Each row is followed by its class.
[ 39  16  -8  61  30  47 -49  -2  -2 -24  -5  67   3  18  -8 -26  -5  21
  -3  56 -18   6 -23  -6 -22 -10   4 -20   1 -39 -14 -16] : Q766
[ 47 -44  15  39 -25 -19   5 -20  34  12   4  48 -23  -2  21   8  20  19
  -2 -20   2 -72  -8   7  23  16  -5  22 -11  -3  28  -9] : Q712
[ 21   7  14  53  26  19 -60   9 -29  -1  -7  61  53  -4  -9 -34  -2   3
   2  53 -17  36 -30   3 -34 -11   6 -27  -1 -16 -28 -16] : Q821
[ 27 -53 -24  74 -19  13   7  57  19  -3  -2 -16  11 -27  13  18  25  13
  -7  49 -11 -34 -11  16   2   4  20  30  -2 -28   7 -13] : Q785
[ 27 -55   4  32 -60 -38   7  18 -15   4  -9 -42  -4 -43  21  47 -36   9
 -24  29 -23  20  15 -10   9  22 -12  72 -16 -25   3   5] : Q795
[ 55 -32  10 -19 -47 -53  -8   6 -15 -29 -19 -41 -33 -28  30  32 -47  12
 -30  17  -8   1   5  -6   0  30 -12  57 -12 -31 -25   1] : Q399
[ 18 -48 -24  95 -25  18  41  34   3  21 -17 -13   4  18  19  -3  75   6
  -7  20  -5 -29 -14  20  13  36  36  35 -14 -22   0  -4] : Q785
[ 24  14  -9  72  14  29 -37   6 -18 -10  -6  47  32  24 -13 -25  25   7
 -26  70 -16  47 -26 -10 -28 -11  -5  11   2 -40   2 -12] : Q785
[ 39 -44  -8 -13 -43 -38   4  13 -26  -9  11 -31 -11 -42  25  12 -16   0
 -29  24 -19  42   7 -17   7  37   4  54 -20 -28  32  31] : Q766
[-10 -52 -42 114 -27  26  45  40 -15  27 -18  -1   9  -8   1 -10  57 -13
  14  15 -16 -13   6  23   5  36  25  54 -15 -12  26   9] : Q795
[ 50 -23  12 -20 -44 -57 -11   3 -16 -34 -14 -33 -35 -29  19  26 -45  15
 -33  20 -10  10   1  -6  -5  30 -25  57 -11 -29 -31  -4] : Q399
[  8  18   8  55  27  28 -44   2 -29  -6   2  64  44  -3  -1 -34 -28  34
 -24  49 -19  41 -18  -1 -40 -24  -4   2   5 -19 -18  -9] : Q160
[ -1 -54 -17 103 -31  16  33  31 -16  11   2   7   9   1   8   1  58   0
   0   6 -13  -8 -11  20  -9  42  38  60 -12 -15   6  -2] : Q196
[ 20 -44  19  13 -51 -44   1  14 -24  -2  -1 -25   2 -37  21  23 -38  32
 -35   5 -14  22   7 -17   0  14  -1  80  -8 -19   1   7] : Q160
[ 22  25 -13  63  22  31 -37   0 -35 -16   7  54  29  17  -8 -47  38 -10
 -29  80 -14  60 -27   2 -28   4  -9 -35  -2 -28 -23 -13] : Q785
[ 18 -68 -15  86 -28  -4 -12  52   8 -18   0 -10  30 -41  18  36  10  15
   9  42 -10 -45 -15  30  -6   5  24  25 -11 -26  -5 -28] : Q196
[ 14   8 -12  91   6  16 -35  17 -37   3 -22  40  46  14 -10 -16   3  -2
 -11  69 -20  42  -8  -2 -31  -9  -9   1  -7 -31 -11 -13] : Q795
[ 56 -24  12 -34 -57 -43  -8   7  -4 -22 -14 -53 -38 -25  17   7 -35  21
 -32   8 -13   3  10 -26  11  24 -19  72 -10 -24  -4   3] : Q785
[ 10 -54 -23  88 -19  -8  27  32 -11  10 -30  -7   0  10  20   5  60   9
  10  11   1 -54 -23  25  11  36  38  23 -18 -18 -16   0] : Q399
[ 39 -53   8  37 -32  -7  -1 -32  36   0  12  40 -11  -6  25  13  29  14
  -5  -1 -11 -54  -1  -4  17  29  -2  26 -14   0  39 -14] : Q196
[ 49 -27  19 -27 -48 -65 -20  -5  -1 -34 -13 -53 -34 -48   2  20 -45  25
 -41  13  -9 -11  17 -14   9  25 -34  63 -17 -14   6  -2] : Q317
[ 14 -58 -30  77 -18   4   5  53  13 -22 -10 -10  17 -42   5  19  11   0
 -10  56   0 -56 -14  27  -4   4  24  22 -16 -28  22 -13] : Q441
[ 24 -28  18  10 -24 -25  -8 -15  36  20   4  42 -11  -1  11 -21  45  -8
  -4  -4 -18 -43  -8  -2  -2  37 -16  20 -11  13  49  -6] : Q821
[ 17 -23  10  12 -17 -22  10 -12  33  18   8  42 -18  -1  15 -34  26  22
 -32   0 -17 -47  -2  -6  -4  24 -22  32 -15  18  55   6] : Q160
[ 28   9  -9  64  24  30 -42  -1 -14 -39  -9  61  -9  26 -10  -8   2   1
  -2  60 -10   9 -22  -9 -24  -4   6 -18   4 -44 -24 -19] : Q399
[ 11 -52 -11  88 -23  -8  24  33 -20  23 -28  -5  24   4  10 -16  69  -3
  21   2  -5 -32 -14  20   9  41  40  25 -20 -11  -9 -10] : Q821
[ 17  24  -1  64  24  27 -63  -8 -38 -17  10  74  30   1 -10 -38  18   2
 -15  66 -24  39 -37   7 -30   2  -8 -42   1 -27 -23 -11] : Q766
[ 19   9   9  81  16   2 -47  -4 -34 -10   0  52  36   8 -23 -12  19  -1
 -48  78 -12  59 -26  -1 -33   3  -6  -9 -10 -28   2  -5] : Q317
[ 30 -45   0 -15 -42 -65   1   2 -29 -28   9 -46 -13 -54  11  15 -25  10
 -48  35  -8  43   9  -9  10  39 -13  51 -33 -23  21  20] : Q317
[  1 -63 -18 110 -27  -2  30  26 -14  15  -7 -10  32  -9  13  16  72   3
   4  22  -3 -27 -17  33  10  30  35  31 -20  -7   0 -11] : Q196
[ 46 -47  27  20 -43 -49   1  20 -10   2   7 -20  -4 -43  24  41 -39  14
 -42  12 -12   9  -4   2  -3  10 -12  66  -7 -22 -10  11] : Q712
[ 25 -42   6  27 -30  -5   5 -33  38   8   0  46 -28   9  28 -12  26  32
  -3 -27  -7 -62   7 -17  20  24  -3  44  -9   0  45  -5] : Q160
[ 16   9  -1  66  27  18 -62  -5 -37 -17  -3  70  48   5 -10 -45  31 -14
   0  65 -17  44 -32   2 -29  -1   0 -46  -5 -24 -27 -18] : Q821
[ 16 -50   9  14 -62 -36   1   1 -23 -14   6 -21  -6 -49  14  34 -27   8
 -39   8  -8  21  -5 -16   2  20   0  78  -6 -24  -4  10] : Q441
[ 19   8  -9  73  23  22 -57 -10 -34 -32  -3  70  25   5   3 -17  18 -14
 -18  74 -16  35 -36  15 -33   5  -5 -34   2 -37 -30 -11] : Q399
[ 38   7  -7  90  35  38 -27   4  -8 -19   5  72   4  20 -13 -20  10  10
  -8  52  -5  12 -18  -3 -20 -23   1 -13   4 -35 -19 -14] : Q712
[ 29 -42 -20 102 -27  11  20  26  -8  27 -28  -3  14   4  25   2  55  26
   9  -6  -8 -53 -10  26  11  30  37  42  -6 -22   0 -10] : Q766
[ 15  14  -2  72  31  44 -38  -8  -9 -24 -10  57  11  29  -3 -29  -1  22
 -11  57 -16  20  -9 -15 -26 -17   3   1   2 -36  -3 -15] : Q160
[  7 -53 -21  68 -24  -4  36  31 -11  12 -25   2  27 -17   5  -6  12  35
 -12   2   5 -51 -23  24   5  11  34  49 -25 -13  -4  -1] : Q441
[ 38 -24   7 -39 -43 -59   1   9  -6 -34 -17 -61 -31 -43  18   5 -57  31
 -38  19  -8 -13  17 -10   7  11 -22  67 -24 -17  15   0] : Q160
[ 28 -47 -25  80 -16  15 -10  58  19  -2  -6  -8   0 -24  18  17  15  25
   8  35 -15 -52 -13  21  -4   5  25  32  -2 -32   8 -13] : Q766
[  4 -47 -16  85 -19  14  24  41 -14  15 -14   9   8  -7   0 -27  61 -15
  20   5 -15 -11  -7  18  -8  51  33  49 -12 -14  13   0] : Q821
[ 24  11  26  46  25  17 -63  10 -31  -1 -10  66  57   1 -12 -30 -19   4
  -3  50 -24  38 -28  -4 -41  -8   5 -20   1 -21 -26 -16] : Q821
[ 15 -50  -8  63 -22 -16  17  30 -11  20 -39  -7  41  -7  11 -10  26  31
  19 -15  -4 -43 -17  25   6  18  30  46 -19 -13 -18 -12] : Q821
[ 49 -27  15  23 -12 -30  17 -13  39  21   8  43 -14 -10   8  -5  23   8
 -34   0  -6 -64  -7  12   7  14 -29  21 -13  14  47   2] : Q712
[ 38   8   7  87  26   2 -26  19 -37  -9  -3  54  32   9 -16 -25  -2  18
 -31  68 -15  27 -28   2 -33 -15  -6   1  -9 -35 -19  -9] : Q712
[ 15 -40 -10  72 -20 -14  36  34 -17  24 -42 -12  33  -3  15 -10   4  53
 -24  -8  -5 -49 -11  25  -2   4  29  65 -20 -11  -9  -3] : Q160
[ 20  12   4  48  35  24 -53   9 -26 -13  -5  59  34  -1 -10  -9 -19   3
 -10  70 -13  37 -30   5 -35 -16   0 -20   4 -25 -16  -3] : Q399
[ 53 -34   0 -40 -46 -61  -6   6  -4 -45 -20 -47 -49 -46   7  30 -49   5
 -31  22  -5 -14   4  -8  10  22 -23  60 -17 -24   3   7] : Q399
[ 25  15  -3  66  26  35 -46 -13 -22 -26 -18  57  21  22 -17 -35  16  -3
   8  47 -14  31 -18  -9 -23  -7   5 -11   1 -35 -26 -23] : Q821
[ 12   3   3  73  19  28 -44  14 -26   7  -8  54  51  -6  -1 -12 -28   7
  -8  74 -25  36 -18   9 -31 -13  -5 -23  -9 -22 -15 -10] : Q795
[ 37 -41   6  27 -33 -17   0 -35  24  13  -6  52  -9   2  18 -20  46  10
  12 -28 -10 -54  -1  -9  19  37  -4  31  -9   0  35 -17] : Q821
[ 28 -38  -2   9 -19 -11  14 -15  36  -5   2  54 -19 -14  -5 -10  14   1
 -27  18   8 -64 -21  15  13  24  -3   0 -32   5  42  -6] : Q441
[ 31  15   2  71   5  25 -38  10 -25  -1  -7  48  31  26 -10 -22  19   6
 -32  64 -16  51 -24 -10 -32  -3  -1  12   4 -37 -12 -13] : Q785
[ 34 -33  -4 -32 -44 -40   1  -5  -7 -40  -7 -57 -34 -56  13   7 -35   3
 -29  25   0  -9  11 -11  16  22 -17  51 -22 -14  15   9] : Q441
[ 11 -42 -18  99 -19   8  28  21  -8   5 -10   4  -7 -10  -4  -9  53   4
 -25  13 -11 -17  -3  23  -5  47  18  56 -14 -15  21   4] : Q317
[ 17  10   7  65  10   9 -49  -2 -36  -4 -17  53  49  19 -10 -26  20  -8
  -4  44 -14  55 -23  -2 -34   0   3   7  -1 -33 -13 -15] : Q821
[ 36 -46  -5 -18 -47 -50   4  18 -32 -11  18 -31  -8 -52  25  15 -28   9
 -37  25 -23  40   2 -15   4  36   1  51 -21 -28  23  27] : Q766
[ 43 -47  -6 -13 -33 -57  16  20 -27 -23  16 -37 -19 -53  14  13 -21 -16
 -38  34  -1  37   5  -1  11  24 -10  42 -29 -22  24  30] : Q712
[ 15 -30   7  10 -23 -17   8 -24  28  14   8  39  -9  -9  11 -25  34   3
 -22   1  -8 -48  -9  -6   4  33 -16  24 -17  15  54   8] : Q441
[ 34  16  -7  66  27  42 -46  -5 -18 -15 -10  69  19  23  -9 -32  -2  32
   1  39 -22   3 -21 -14 -22 -13  11  -9   3 -39 -12 -14] : Q766
[ 25 -40 -10  69 -27  -3  33  39 -13  26 -31  -9  33   1   6  -8  19  46
 -16  -6 -13 -37 -17  12   1  13  24  65 -10 -19 -14  -5] : Q785
[ 25 -69 -22  86 -22   1  -5  56  16 -11   5 -11  21 -40  19  33  22   8
   4  56  -4 -42 -13  33  -3   6  27  18 -17 -18   6 -22] : Q196
[ 54 -27  -3 -19 -38 -31   2  10  23   9  -6  50  -4  14  14 -26  23 -14
 -45  -1  -1 -39 -17   6  -3  30   0  -6 -25  -1  27   5] : Q785
